(in the rows, 128 means zero)
Facts:
{q10,q11,q12,q168,q21,q212,q236,q238,q247,q319,q398,q403,q425,q434,q435,q438,q443,q450,q453,q493,q518,q61,q618,q675,q706,q713,q714,q717,q73,q768,q831,q883,q966} Ξ 449
{q125,q154,q158,q205,q27,q270,q307,q31,q336,q419,q423,q459,q50,q520,q534,q550,q561,q582,q587,q593,q594,q596,q611,q641,q644,q686,q70,q749,q766,q77,q866,q893,q901,q911,q916,q935,q993,q998} Ξ 48
{q129,q155,q175,q311,q363,q386,q546,q601,q603,q733,q757,q784,q805,q81,q823,q873,q953} Ξ 971
{q165,q200,q218,q250,q259,q29,q303,q306,q536,q583,q666,q68,q934} Ξ 762
{q172,q189,q193,q226,q227,q246,q256,q330,q404,q479,q565,q624,q674,q750,q786,q810,q845,q9,q922} Ξ 790
{q279,q396,q460,q519,q530,q540,q684,q760,q783,q837,q857,q88,q958} Ξ 729
μ a <- q10,q11,q154,q158,q168,q172,q193,q200,q212,q250,q259,q27,q270,q29,q303,q336,q363,q386,q398,q404,q423,q434,q438,q443,q450,q453,q460,q479,q519,q520,q536,q540,q546,q587,q593,q594,q596,q618,q641,q674,q684,q70,q717,q73,q733,q757,q760,q77,q81,q823,q88,q883,q901,q958
μ d <- q12,q205,q21,q227,q307,q31,q319,q403,q550,q603,q666,q68,q783,q805,q873
μ b <- q125,q175,q246,q247,q256,q306,q330,q459,q518,q534,q583,q686,q766,q786,q837,q857,q893,q9,q922,q935,q953
μ f <- q129,q226,q493,q530,q565,q582,q601,q611,q768,q831
μ e <- q155,q279,q396,q561,q624,q675,q706,q749,q810,q845,q911,q916,q998
μ c <- q165,q189,q218,q236,q238,q311,q419,q425,q435,q50,q61,q644,q713,q714,q750,q784,q866,q934,q966,q993
η h <- q10,q12,q168,q21,q238,q247,q306,q386,q425,q434,q493,q540,q565,q582,q674,q686,q706,q750,q760,q857,q9,q901,q958,q993
η k <- q11,q398,q403,q443,q534,q536,q561,q766,q845,q966
η g <- q125,q165,q172,q189,q193,q205,q212,q226,q227,q236,q246,q250,q256,q270,q303,q31,q319,q330,q396,q404,q423,q435,q450,q460,q518,q519,q520,q546,q550,q583,q587,q596,q601,q603,q61,q611,q624,q641,q644,q666,q675,q68,q684,q70,q73,q733,q757,q783,q784,q786,q805,q823,q831,q837,q873,q88,q883,q916,q934,q935,q953
η j <- q129,q175,q200,q218,q259,q27,q307,q311,q419,q530,q594,q618,q714,q717,q810,q893
η l <- q154,q336,q438,q479,q50,q713,q768,q77,q81,q998
η i <- q155,q158,q279,q29,q363,q453,q459,q593,q749,q866,q911,q922
q11 β q873
q125 β q713,q845,q172
q129 β q534
q154 β q450
q165 β q684
q168 β q238,q270
q189 β q714,q916
q205 β q713,q172
q212 β q883
q246 β q256,q534
q256 β q200
q270 β q172
q303 β q845
q31 β q837,q674
q319 β q168
q398 β q172
q404 β q845,q596
q419 β q587
q423 β q443
q434 β q172
q450 β q172
q453 β q125
q459 β q336
q479 β q172,q68,q398,q205
q50 β q125
q518 β q618
q519 β q236
q540 β q125
q546 β q172
q565 β q958,q238
q587 β q238
q594 β q172,q641
q596 β q172,q12
q601 β q450
q61 β q10
q618 β q172,q12
q674 β q958
q68 β q238,q674,q303,q757
q70 β q911
q713 β q958
q714 β q493,q958
q733 β q205
q757 β q172
q766 β q593
q783 β q172
q786 β q450,q443
q805 β q205
q837 β q958,q238,q596
q845 β q172
q873 β q479
q88 β q172,q998
q883 β q450,q172
q893 β q435
q922 β q565
q958 β q450
q998 β q546

Known rows:
q624: [105 148 104 153 113 132 160 134 157 128 157 102 151 107 122 145 140 135
 156 126 136 133 155 142 106 161 112 148 118 126 128 171 104 116 164  77
 130 136 133 148 136 165 112 128 119 123 111]
q666: [131 142 135 115 160 165 129 150 127 157 114 126 134 130 126  87 164 127
 126  79 121  92 115 100 121 118 145 115 164 114 128 122 104 126 141 147
 129 150 123 130 108 123 120 142 148 127 124]
q786: [142 137 110 141 119 111 158 205 128 144 135 111 167  97 124 153 115 112
 146 134 142 133 152 137 120 127 119 148 117 137 122 126 154  97 154 107
 109 104 142 119 129 130  99 125 108  92  95]
q319: [151 154 142  94 168 150 141 163 110 163  96 107 132 110 126  93 167 128
 119  87 146  92 127 107 138  94 141 108 173 141 129 100 125 141 133 166
 127 116 142 119  93 126 121 160 150  83 102]
q175: [126 116 132 117  36  96 130 116  94  79 166 153 106 149 117 154 117 140
 122 167 157 140 114 131 156 120 156 130  91 117 115 115 122 125 122 118
  87 105 135 114 160 129 142 109 138 126 118]
q713: [152 147 152 116 159 155 120 137 125 170 110 133 108 131 137 103 146 125
 108  93 118 102 127 122 127  95 119 110 158 134 133 112 114 135 130 166
 124 126 128 134 109 124 148 138 134 124 145]
q893: [102 146 131  84  41  67 149 121 125 103 161 165 183 114 144 212 144  76
 178 213 103 138 166  63 111  79 219 162 148 104 158  95 155 176  39 133
  85 142 179 139 243 138 106 142  72 111 135]
q9: [107 142 108 160 104 110 125 165 134 131 125 139 154 137 115 145  98 123
 134 117 121 136 172 157 121 153 120 150 121  90 128  95 139 110 131  86
 126 114 124 103 148 123 107 110 105 154 122]
q423: [147 121 120 117 158  86 142 150 130 106 117 106 152  83 136 152 106 114
 149 171 135 148 125 105 115 141 119 136 112 163 129 151 172 116 124 131
 149 109 131 127 128 119 114 130 118  90 108]
q966: [138 164 163 120 153 155 106 123 127 173 110 136 100 139 141 109 145 119
 102  86  91 102 118 129 124  95 124 116 155 128 140 101 115 133 130 160
 120 117 121 141 119 125 155 130 129 137 150]
q582: [126 109 116 154 127 119 105 109 128  84 117 127 153 125 121 169 107 132
 141 155 131 164 131 152 128 160 127 142 112 112 145 126 161 140 104 104
 173 131 128 132 151 120 127 113 105 154 134]
q61: [180 110 155 129 154 171 128 166 132 132  94  96  97 140 131  58 112 175
  91  59 161 103  87 133 125 132  74  87 139 137 111 160 137  99 175 162
 163 118 123 112  68 120 155 139 173 123 148]
q205: [110 123 115 117 156 105 134 135 120  89 127 116 145  99 118 133 123 107
 154 141 116 135 111  97 117 156 137 152 107 136 127 154 157 121 129 111
 141 130 118 131 128 125 110 126 125 111 116]
q911: [ 40 141  22 142 193 127  67  22 126 164 198 168 151 121 120 171 197  83
 156 228  65 167 140 138  97 179 210 153 112 113 137 129  17 134  90  77
 149 180  72 194 172 128 103 104 128 175 102]
q386: [ 99 112 132 132 130 102 120  88 127 100 124 146 107 149 116 140  98 141
 119 137 136 144 153 159 170 137 114 137  96 131 121  92 124 160 109 116
 116 129 122 104 117 123 126 118 118 145 128]
q125: [134 101 116 128 145 112 130 139 118 101 127 121 156 101 121 147 121 110
 156 157 116 145 106 109 125 149 134 145 104 131 131 156 171 114 130 107
 139 129 131 135 131 119 114 121 121 122 119]
q404: [141 139 107 138 124 100 162 191 141 148 136 114 155  96 129 147 105 118
 145 139 140 133 163 134 112 131 106 141 115 148 126 130 148  97 153 107
 110 101 139 121 130 136 111 126 113  93 100]
q611: [140  88 114 144 128 135 129 125 129  96 134 117 156 106 130 162 125 109
 161 160 126 159 101 120 127 147 129 149 109 140 135 168 156 119 131 107
 157 156 126 146 136 131 123 119 114 138 135]
q453: [170 149 150 112 141 124 113 160 120 169  92 122 131 123 136 104 154 146
  99 119 157 107 134 133 123  87 127  95 176 142 134  86 125 147 103 178
 128 104 147 113 111 116 135 152 137  87 119]

Rows:
No name comes twice in this set of rows, the named rows included.
[129 131 111 170  94 122 124 160 147 129 120 121 156 127 118 171 116 130
 139 135 135 153 167 172 124 144 109 143 125 106 130 105 138 109 135  86
 130 120 137 113 150 130 115 114  99 147 116]	q565
[142 137  94 127  91 170  80 113 119 171 176 169 111 169 130 106 155 134
  92 138 104 122  98 122 101 133 175  82 156  83 123 125  54  92 130 130
 143 140 100 150 161 117 148 117 165 174 151]	q200
[159 132 150 135 117 188 106 127 113 171 112 127 124 142 135 127 173 123
 121  93 128 123 105 140 138  91 130 104 164 127 143 114 115 138 135 156
 127 145 138 144 118 136 147 138 125 141 143]	q768
[127 136 143 118 143  99 124 121 116 136  95 128 115 131 123 132 114 145
 111 144 165 131 159 159 169 106 110 117 123 151 124  70 142 168 104 150
 109 100 145  97 107 113 131 133 129  99 105]	q540
[142 151 114 147 105  88 142 202 119 129 124 123 157 111 119 148 107 128
 136 145 147 137 165 150 121 130 132 144 121 125 118  99 158 110 128 100
 117  91 140 108 147 126 106 126 112  97  96]	q922
[108 157 127 134 136 107 129  95 140  95 129 100 140  99 127 158 124 129
 151 161 132 152 125 135 108 161 136 149 114 138 135 184 132 145 128  96
 151 104 123 162 144 150 143 132 109 112 115]	q998
[108 188 134 157 115 107 144 135 154 149 145  95 129 111 127 161 126 125
 149 124 125 140 161 171 106 149 121 156 120 124 130 144 116 126 159  81
 116  84 123 159 148 165 134 125  96 121 107]	q845
[147 123  96 128  62 102 104 120  81 120 168 147 108 131 110 171 136 135
 121 209 171 165 108 162 156 115 157 105  93 147 113 114 105 127 130 119
 100  91 129 134 149 127 141 112 136 115  88]	q129
[191 130 123 132 187 161 109 174 118 166  94  96 108 112 118  68 125 161
  80 100 159 115  89 141 109 140  84  73 142 149 111 143 123  75 186 157
 164  92 112 120  60 101 144 140 178  90 109]	q165
[145 123 119 115  65  71 120 130 125  83 161 142 127 125 130 165  93 131
 126 201 130 156 113 110 107 151 155 122 106 109 120 164 147 109 109 113
 143  96 129 136 184 118 142 110 128 121 134]	q27
[137  82 112 147 167 166 110 105 115 114 141 129  76 152 107  81 115 160
  98 109 146 131  76 157 149 166  82 103  82 146 100 173  99  83 190 117
 143 136  89 124  57 116 148 110 177 149 133]	q684
[103 141 103 142 121 117 159 166 145 129 145 126 145 118 116 131 127 117
 146 108 110 126 150 119 117 154 129 157 111 115 120 140 125  95 161  85
 106 128 118 123 133 140 102 122 118 131 108]	q227
[113  88 107 133 139 123 128 107 143  95 142 137 135 120 138 140 112 106
 148 153  95 148 111 108 108 169 123 145 102 129 133 184 144 108 124 101
 156 165 109 141 135 123 120 104 126 159 149]	q641
[154 111 135 125  34 134 117 112 101 111 160 145 104 155 127 153 139 151
 122 165 165 143 107 145 153 102 149 101 123 122 122 120 112 140 122 133
  98 116 139 132 160 138 150 117 132 133 127]	q530

Now the same things, written a new way:
Known rows:
q246: [110 144 135 135 130 141 145 113 112  92 108 100 114 132 128 140 186 109
 115 123 126 124 124 109 131 159 144 106 125 140 142  93 112 139 129 136
 116 135 123 117 160 115 140]
q227: [158 188  98 115 122 147 124 114  82 144 120 136 129 141 122 144 116 104
  88 130 151 152 128 129 135 121 104 118 117  84 136 110 147 147 102 137
 125 138 131 151 160 108 165]
q641: [141  99 147  86 110 122 135 117 146  58  86 153 112 144 143 154 156 143
 126 128 147 207 127  87 129 113 158 126 149 127 124 134  92  75 135 157
 101 165 140 139 112 172 172]
q303: [131 168 114 112 107 136  80 125  93 131 141 158 106 106 141 154 114 150
 135 126 100 187 120 136 161 143 125 126 153 120 182 126 144 106 101 129
  74 135 119 165 171 115 125]
q404: [ 85 135 134 142 108 134 137 124 111  83 134 128 139 111 133 123 185 119
 126 130 122 132 145 109 164 168 135 116 126 155 152 106 113 112 124 153
  97 139 122 109 149 137 128]
q713: [112 205  91 182 122 166 177 126  85 152 147 108 124 103  80 142 150 116
 128 109 115  43 150 137 129 115  62 103 134  42 156  71 133 148 141 156
  84 110 132  92 188  46 117]
q460: [156 152 102 108  95 113 114 135 111 136 129 171 143 112 120 123  91 137
  97 125 163 176 135 135 165 140 123 125 116  71 132 126 150 116 128 132
  90 177 146 158 146 139 120]
q686: [176 144 108  90 134 132 120  85 111 133  52 168  99 155 130 173  47 139
 123 124 153 188 140 119 110  90 128 105 164  97 131 163 119 110 126 127
 138 164 153 153 138 115 175]
q582: [145  93 138  83 143 134 158  82 135  77  54 139  83 165 140 174 125 124
 132 111 153 178 137 105 109 126 162 128 145 135 116 148  82  97 128 136
 131 154 134 140 111 143 175]
q330: [148 188  95 131 120 144 117 121  88 147 120 137 124 138 122 148 109 111
  97 127 148 150 126 131 141 126 114 105 128  81 145 107 141 154 101 139
 129 144 139 136 165 110 160]
q550: [154 113 141  85 139 129 148 103 146  74  62 130  85 160 139 167 144 130
 116 119 150 186 113  83 108 114 163 114 162 133 120 135  84  89 138 133
 121 141 138 127 121 138 166]
q29: [117 105 136 100 138 130 121  98  98  75 117 138 110 113 161 147 134 100
 136  91 118 207 144 147 164 195 172 139 122 161 129 124 113 132  98 127
 111 160 110 153 120 173 155]
q911: [138  89 142  88 143 123 138  78 131  73  31 142  91 162 149 164 112 125
 133 119 140 192 149 106 110 136 170 117 140 146 122 159  80 112 131 135
 139 172 143 133 116 155 173]
q717: [ 66 125 142 157 127 141 143 102  80 105 148 110 191 109 121 101 178  90
 114 112 143  97 158 148 163 197 139 128 103  97 134  84 141 135 124 178
 125 135 138 102  87 159 185]
q857: [159 153 102 109 133 124 123 112 107 161  83 154 124 145 122 143  61 127
 103 102 166 153 144 144 132 152 141 104 131  69 134 146 137 151 126 108
 122 170 146 148 148 121 131]
q594: [119 111 138  97 142 111  94  82 126 136 134 206 147 110 127 159  55 183
 162 141 156 173 118 129  97 106 123 133 176 102 204 171 126  78 137 152
 125 100 142 140 115 154 184]
q21: [135 192  89 149 131 147 145 100  52 162 129 130 156 135 108 117 110  84
  93 126 162 103 162 156 150 149  98 106  89  87 138 102 146 176 101 157
 152 159 142 122 149 106 148]
q218: [112 118 140  95 173 150 136 102 118 108  97  98  99 119 149 175 150 104
 125  72 127 151 109 136  98 183 169 112 143  96 144 113 142 130 106 104
 125  94 104 167 114 110 187]
q307: [156 134 121  84 147 140 118  87 114 151  55 166 112 144 118 176  57 147
 139 124 143 182 131 120  83 111 134 109 172  54 145 157 138  85 132 138
 133 122 150 156  97 116 202]

Rows:
No name comes twice in this set of rows, the named rows included.
[131 190 103 132 112 153  93 114  93 138 106 136  84 128 124 166 109 144
 134 117  97 170 133 129 124 137 120  90 150 114 175 122 145 115 103 110
  83 130 113 164 195  61 126]	q68
[144  91  99 155 100  76 210  95 135  40 100 146 117  21 105 141 143 115
 174  54 135 175 173 154 134 169 146 137 153 121 131 103 108 143 177 113
  91 143 134 100 163 130  96]	q958
[146 156 128  92 139 166 131 119 147 138  86 147  74 166 110 190  88 174
 133 123 132 130 104  89 103  77  96 109 191  58 165 145 124  64 136 138
  80 121 137 143 149  68 156]	q50

Now the same things, written a new way:
Known rows:
q319: [175 124 140 136  92 134 169 147 134 120  80 125 126 142 151 128 135 137
 147 155 187 115  85 174 132 141 140 157 115 111 128 154 178 145 135 147]
q398: [160  99 147 119  67 113 145 138 166 113  93 129 146 141 141 105 133 127
 115 159  76 108  71 148 101 140 161 157 139  88 152 142 180 202 136 195]
q419: [173 147 123 113 116 141 130 137 123 130  78 122 134 135 160 118 132 148
 118 172  78 111  87 169 134 154 171 139 142 117 133 140 188  95 141 154]
q766: [160 116 125 116 110 118 127 142 124 125  70 113 144 138 152 108 161 143
 124 164  82 115  93 171 144 148 167 139 132 112 122 133 192 108 128 163]
q518: [173 119 123 104  94 127 157 137 139 128  81 123 113 149 155 104 118 142
 130 160 148 101  95 155 131 141 143 154 121 105 126 128 178 157 127 148]
q165: [168 145 120 104 111 129 132 148 125 135  80 131 126 143 158 127 116 144
 116 166 126 112 101 149 118 151 161 145 129 112 133 126 191 131 123 144]
q205: [163 128 137 128  83 131 135 131 137 109  84 117 164 157 149 128 138 124
 135 175 115 164  55 166 129 132 177 136 134 118 163 146 195 120 141 202]
q189: [141 171 143 101 119 120 119 152 112 129  77 121 128 112 161 121 111 151
 109 163 102 139 107 111 135 172 173 156  90 123 128 101 210 114 110 132]
q11: [164 105 138 117 103 120 152 143 137 120  70 123 118 131 162 106 138 147
 130 151 131  94  92 167 129 146 141 158 123  97 117 143 174 158 134 140]
q837: [164 133 126  99 114 119 165 132 115 132  69 119  92 150 165 101  98 147
 149 154 152 114  73 163 108 145 137 172 106 107 110 125 178 151 131 113]
q536: [148 114 145 120 105 112 142 157 155 120  88 125 148 117 145 128 162 154
 118 155 119  90 113 147 157 151 143 144 124 108 108 132 193 135 119 145]
q279: [176 112 161 146  58 140 176 171 166 103  91 100 129 138 135 145 139 137
 144 128 149  88 109 151 163 137 125 147  94 103 101 152 189 118 127 135]
q12: [177  63 143 161 109 141 150 177 153 147  99 120 144 129 158 138 191 147
 131 165 170  94 100 158 122 128 134 180 133 109 115 172 189 178 151 143]
q750: [143 120 150 115 132 124 108 181 126 153  92 118 150  90 169 135 167 155
 102 173  88 115 126 100 132 165 169 176 106 118 113 112 224 133 135 122]
q493: [176  71 135 135 122 134 148 175 146 161  91 128 131 123 164 124 170 151
 113 174 138  76 121 146 110 138 142 181 138 107 114 152 189 179 142 124]
q583: [155 127 123 105 102 127 145 152 157 132  93 125 137 135 143 127 144 140
 112 159 140  99 129 140 150 153 148 135 124 117 116 111 193 128 118 139]
q686: [167  72 128 126 126 137 131 169 150 158  87 112 161 132 166 126 197 150
 114 182  96 101 110 150 146 133 163 165 151 115 124 137 207 114 137 146]
q644: [168 146 114 115 106 130 129 152 140 141  83 131 157 133 149 137 152 141
 106 171 125 112 131 148 146 153 167 128 136 121 135 113 187 103 113 162]
q200: [164 118 143 112 106 137 142 155 169 124  96 115 135 130 148 130 155 153
 123 159 101  85 118 151 154 156 141 142 127 114 118 127 193 121 129 143]

Rows:
No name comes twice in this set of rows, the named rows included.
[170 121 134 143  98 132 140 160 144 122  85 117 168 135 141 144 168 135
 128 167 151 129 115 165 164 143 159 131 132 120 125 137 190  99 116 167]	q550
[167  58 140 125  87 123 147 151 176 138 100 124 147 151 164 103 153 131
 116 174  74 113  59 143  84 126 155 184 152  89 139 146 195 203 144 172]	q434
[162 115 135 116  81 134 134 134 166 118  97 113 158 147 148 111 147 127
 122 169  42 128  66 155 134 141 176 139 148 111 148 136 189 113 140 195]	q594
[177 134 120 111 105 128 156 142 129 134  80 138 114 145 159 117 113 141
 113 164 146 103 110 154 115 150 149 155 127 105 128 129 176 165 124 147]	q61
[173 106 147 149  98 125 157 164 137 113  89 128 141 122 132 133 171 151
 128 150 179  93 112 163 139 153 136 150 116 106 111 164 179 163 123 152]	q403
[163 132 133 123 110 139 157 137 115 113  79 116 129 147 162 134 126 146
 153 163 179 129  67 173 135 134 147 152 112 120 133 149 190 120 146 146]	q68
[175 106 144 123  77 125 149 136 172 117  99 120 133 151 148 107 124 125
 125 160  83 104  73 150 116 138 154 156 137  98 144 143 181 177 142 181]	q618
[175 125 142 150 100 140 139 156 152 124  90 110 164 129 140 149 177 140
 130 167 122 114 100 168 168 144 159 131 129 121 119 153 190  88 130 166]	q307
[182 145 123 123  75 145 126 159 141 134  76 115 142 139 149 138 136 139
 100 156  74  96 143 146 165 152 172 124 136 118 130 137 199  78 122 154]	q866
[137 103 158 119 134 120 118 186 131 151  94 105 148 100 162 122 175 158
 107 166 100 113 122  99 148 150 160 179 104 118 107 109 227 128 128 115]	q9
[158  96 155 139  94 121 152 161 161 104  81 107 177 115 144 139 199 142
 141 160 138 117  93 179 171 142 143 135 119 110 118 146 187  97 114 171]	q561
[120 147 151  81 147 102 127 176 163 124 133 128 129 111 148 154 129 167
 121 170 140 113 128  89 140 156 135 159  83 119 101  95 231 155 112 101]	q81
[173  76 133 111 124 138 161 154 136 148  74 114 113 133 189 109 148 159
 147 167 141  96  69 172 113 128 134 189 133 104 129 152 193 161 158 119]	q168
[127 142 159 116  83 103 121 159 165 107 108 116 166 124 135 121 139 126
  97 161  71 147 110  88 141 157 178 144  97 114 144  88 222 141 108 184]	q172
[125 156 158  89 121 106 117 177 152 116 128 122 120 112 135 146 121 167
 114 146  97  96 122  85 154 166 140 155  89 122  97 111 238 141 116  99]	q175

